Here is a tiny trained network, its code and every weight. The questions are about switching its units off for an input and a target symbol, where a switched-off unit gives its printed mean instead of its output.

import numpy as np


def w(rows, s, z=0):
    codes = np.array(rows[::2]) - 128.0
    scale = np.full(codes.shape[1], s)
    scale[-1] = z or s
    return codes * scale


def f(y):
    return y / 2 * (1 + np.tanh(0.7978845608 * (y + 0.044715 * y**3)))


def softmax(a):
    e = np.exp(a - a.max(-1, keepdims=True))
    return e / e.sum(-1, keepdims=True)


def log_softmax(a):
    a = a - a.max(-1, keepdims=True)
    return a - np.log(np.exp(a).sum(-1, keepdims=True))


def net(x, mask):
    ids = ['ΞΦΨαβγεζημπστω'.index(c) for c in x.split()]
    T = len(ids)
    res = E[ids] + P[:T]
    r = res
    for j in range(3):
        rows = slice(4 * j, 4 * j + 4)
        q, k, v = (r @ M[0][rows].T for M in (Q, K, V))
        z = softmax(np.where(np.tri(T) > 0, q @ k.T / 4**0.5, -1e9)) @ v
        o = O[0][rows]
        res = res + np.where(mask[j], z, o[:, -1]) @ o[:, :-1]
    y = f(res @ A[0][:, :-1].T + A[0][:, -1])
    res = res + np.where(mask[3:19], y, B[0][:, -1]) @ B[0][:, :-1]
    return log_softmax(res[-1] @ U[:, :-1].T + U[:, -1])


Q, K, V, O, A, B = {}, {}, {}, {}, {}, {}
E = w([
[111,116,200],'Ξ',
[98,190,151],'Φ',
[142,145,121],'Ψ',
[83,169,99],'α',
[175,98,117],'β',
[130,146,120],'γ',
[92,184,102],'ε',
[152,8,88],'ζ',
[148,152,117],'η',
[66,176,77],'μ',
[91,175,92],'π',
[141,248,173],'σ',
[149,210,45],'τ',
[113,181,80],'ω',
],0.016)
P = w([
[7,254,54],'0',
[141,126,164],'1',
[200,121,160],'2',
[201,127,165],'3',
[203,127,163],'4',
[196,131,162],'5',
[185,129,168],'6',
[165,132,167],'7',
[176,137,164],'8',
[208,145,159],'9',
[154,144,161],'10',
[168,144,163],'11',
],0.0086)
Q[0] = w([
[185,99,225],'head 0',
[47,220,110],'head 0',
[90,3,124],'head 0',
[146,125,89],'head 0',
[169,18,46],'head 1',
[68,199,167],'head 1',
[169,183,130],'head 1',
[100,205,164],'head 1',
[76,212,48],'head 2',
[140,75,166],'head 2',
[144,97,80],'head 2',
[92,142,209],'head 2',
],0.015)
K[0] = w([
[143,133,189],'head 0',
[91,174,105],'head 0',
[112,3,149],'head 0',
[187,158,69],'head 0',
[217,78,149],'head 1',
[66,141,114],'head 1',
[68,138,144],'head 1',
[66,196,124],'head 1',
[107,230,78],'head 2',
[166,103,134],'head 2',
[159,121,54],'head 2',
[97,78,167],'head 2',
],0.015)
V[0] = w([
[147,85,118],'head 0',
[99,89,70],'head 0',
[183,43,74],'head 0',
[110,166,72],'head 0',
[19,179,89],'head 1',
[53,144,199],'head 1',
[224,157,139],'head 1',
[131,124,183],'head 1',
[179,107,99],'head 2',
[208,107,127],'head 2',
[107,55,253],'head 2',
[121,71,183],'head 2',
],0.012)
O[0] = w([
[110,131,114,82],'head 0',
[182,50,139,100],'head 0',
[19,110,65,42],'head 0',
[128,2,126,181],'head 0',
[220,187,64,253],'head 1',
[214,27,18,152],'head 1',
[12,163,188,110],'head 1',
[41,82,143,99],'head 1',
[77,179,80,110],'head 2',
[66,177,131,103],'head 2',
[165,228,6,52],'head 2',
[202,192,47,74],'head 2',
],0.0063,0.013)
A[0] = w([
[87,163,186,215],'neuron 0',
[160,176,80,160],'neuron 1',
[35,89,132,87],'neuron 2',
[107,175,122,86],'neuron 3',
[141,128,110,2],'neuron 4',
[134,72,22,167],'neuron 5',
[171,166,179,41],'neuron 6',
[132,197,190,235],'neuron 7',
[132,182,52,55],'neuron 8',
[186,12,137,193],'neuron 9',
[161,179,111,51],'neuron 10',
[156,172,115,159],'neuron 11',
[82,207,132,153],'neuron 12',
[80,84,42,6],'neuron 13',
[108,128,153,107],'neuron 14',
[165,92,167,4],'neuron 15',
],0.011,0.0055)
B[0] = w([
[253,24,56,150],'neuron 0',
[50,116,174,167],'neuron 1',
[146,189,81,139],'neuron 2',
[185,135,173,133],'neuron 3',
[196,110,91,124],'neuron 4',
[55,211,71,144],'neuron 5',
[239,67,142,173],'neuron 6',
[76,17,73,179],'neuron 7',
[155,220,154,145],'neuron 8',
[39,227,104,254],'neuron 9',
[110,77,173,154],'neuron 10',
[64,59,107,164],'neuron 11',
[110,90,194,148],'neuron 12',
[180,243,210,130],'neuron 13',
[184,69,176,128],'neuron 14',
[193,161,103,172],'neuron 15',
],0.0065,0.02)
U = w([
[162,127,87,2],'Ξ',
[192,94,84,159],'Φ',
[137,120,132,100],'Ψ',
[131,135,252,96],'α',
[95,45,74,239],'β',
[153,147,169,51],'γ',
[149,140,98,51],'ε',
[67,130,83,201],'ζ',
[177,133,162,59],'η',
[165,124,102,60],'μ',
[127,115,160,95],'π',
[206,62,121,51],'σ',
[128,119,147,88],'τ',
[171,118,75,34],'ω',
],0.012,0.006)

Each question gives the input, a string of symbols that net reads in full, and the target symbol t.
The units are the heads (4 rows each of Q, K, V and O) and the neurons (one row each of A and B). Each row of codes is followed by its name. A weight is (code - 128) times the scale printed after its matrix; where a second scale follows, it is the last column's (O, A, B and U).
mask holds one flag per unit, heads first, then neurons. A switched-off unit (its flag False) gives its mean, the last column of its rows in O or B, instead of its output. The means were averaged over made-up inputs and are rounded, as every weight is.
A unit's drop is (log p(t) with every unit on - log p(t) with that unit switched off) / (log p(t) with every unit on - log p(t) with every unit switched off).
The circuit of an input: a set's keep is (log p(t) with only the set's units on - log p(t) with every unit switched off) / (log p(t) with every unit on - log p(t) with every unit switched off). Starting from the 12 units with the biggest drops (on a tie, the unit counted first), units are removed one at a time, each time the one whose removal leaves the highest keep (on an exact tie, the one counted first), for as long as the keep stays at least 0.8.
units of the circuit, in order: the units of the circuit, biggest drop first
top k neurons: the k neurons with the biggest drops, biggest first
which heads matter: for each layer, one digit per head in row order, 1 if its drop is at least 0.15 and else 0, layers parted by /
drop of u: that unit's drop, to one decimal
input Ξ Ξ Ξ α μ Ξ μ, target ζ: which heads matter => 010
input Ξ ω η τ τ π Ξ ω, target ζ: which heads matter => 110
input Ξ β τ β τ, target ζ: which heads matter => 110
input Ξ π Ψ Ψ γ γ ω, target ζ: which heads matter => 010
input η η β Ξ σ Φ Φ ε ω π μ σ, target σ: units of the circuit, in order => neuron 9; neuron 6; neuron 7
input τ ζ ζ α γ τ β τ Ξ η η τ, target α: which heads matter => 101
input β σ τ Ψ Ξ τ γ τ σ Φ, target σ: top 2 neurons => neuron 9; neuron 0
input Ξ β σ σ π γ α α τ γ π, target ζ: top neuron => neuron 6
input Ξ β τ α Ξ σ ω ω τ μ τ α, target ζ: units of the circuit, in order => neuron 6; head 0; neuron 0
input Ξ μ μ Ψ ω τ β π β, target β: units of the circuit, in order => head 1; neuron 0; head 0
input Ξ ζ Ξ η, target ζ: which heads matter => 011
input Ξ ε η β γ τ Φ ζ, target ζ: which heads matter => 101
input Ξ μ η ω τ μ Φ Ξ α, target ζ: top 3 neurons => neuron 6; neuron 5; neuron 0
input β Ξ Φ γ ζ τ α γ ε γ τ, target β: units of the circuit, in order => head 2; head 0
input τ β ε σ, target σ: units of the circuit, in order => head 1; neuron 6; neuron 9
input β τ τ Ψ μ Φ β η ζ μ, target β: units of the circuit, in order => head 2; head 0
input η τ σ ε τ σ σ η, target σ: top 3 neurons => neuron 9; neuron 0; neuron 1
input β Ξ Ξ Φ ε τ ω, target β: top neuron => neuron 0
input Ξ γ Ξ τ Ξ Ξ Ψ τ μ, target ζ: top 2 neurons => neuron 6; neuron 5
input η Ξ τ γ ω ω ζ ω ω γ β, target β: top 2 neurons => neuron 9; neuron 0
input τ β Ξ σ σ Φ μ, target α: top neuron => neuron 9
input Ξ Ξ σ γ τ τ Ξ σ σ τ, target ζ: top 2 neurons => neuron 6; neuron 0
input τ γ Ξ γ β π μ α ω ω, target α: drop of head 0 => 0.2
input Ξ ζ τ Φ γ σ Ξ π, target ζ: drop of neuron 6 => 0.3
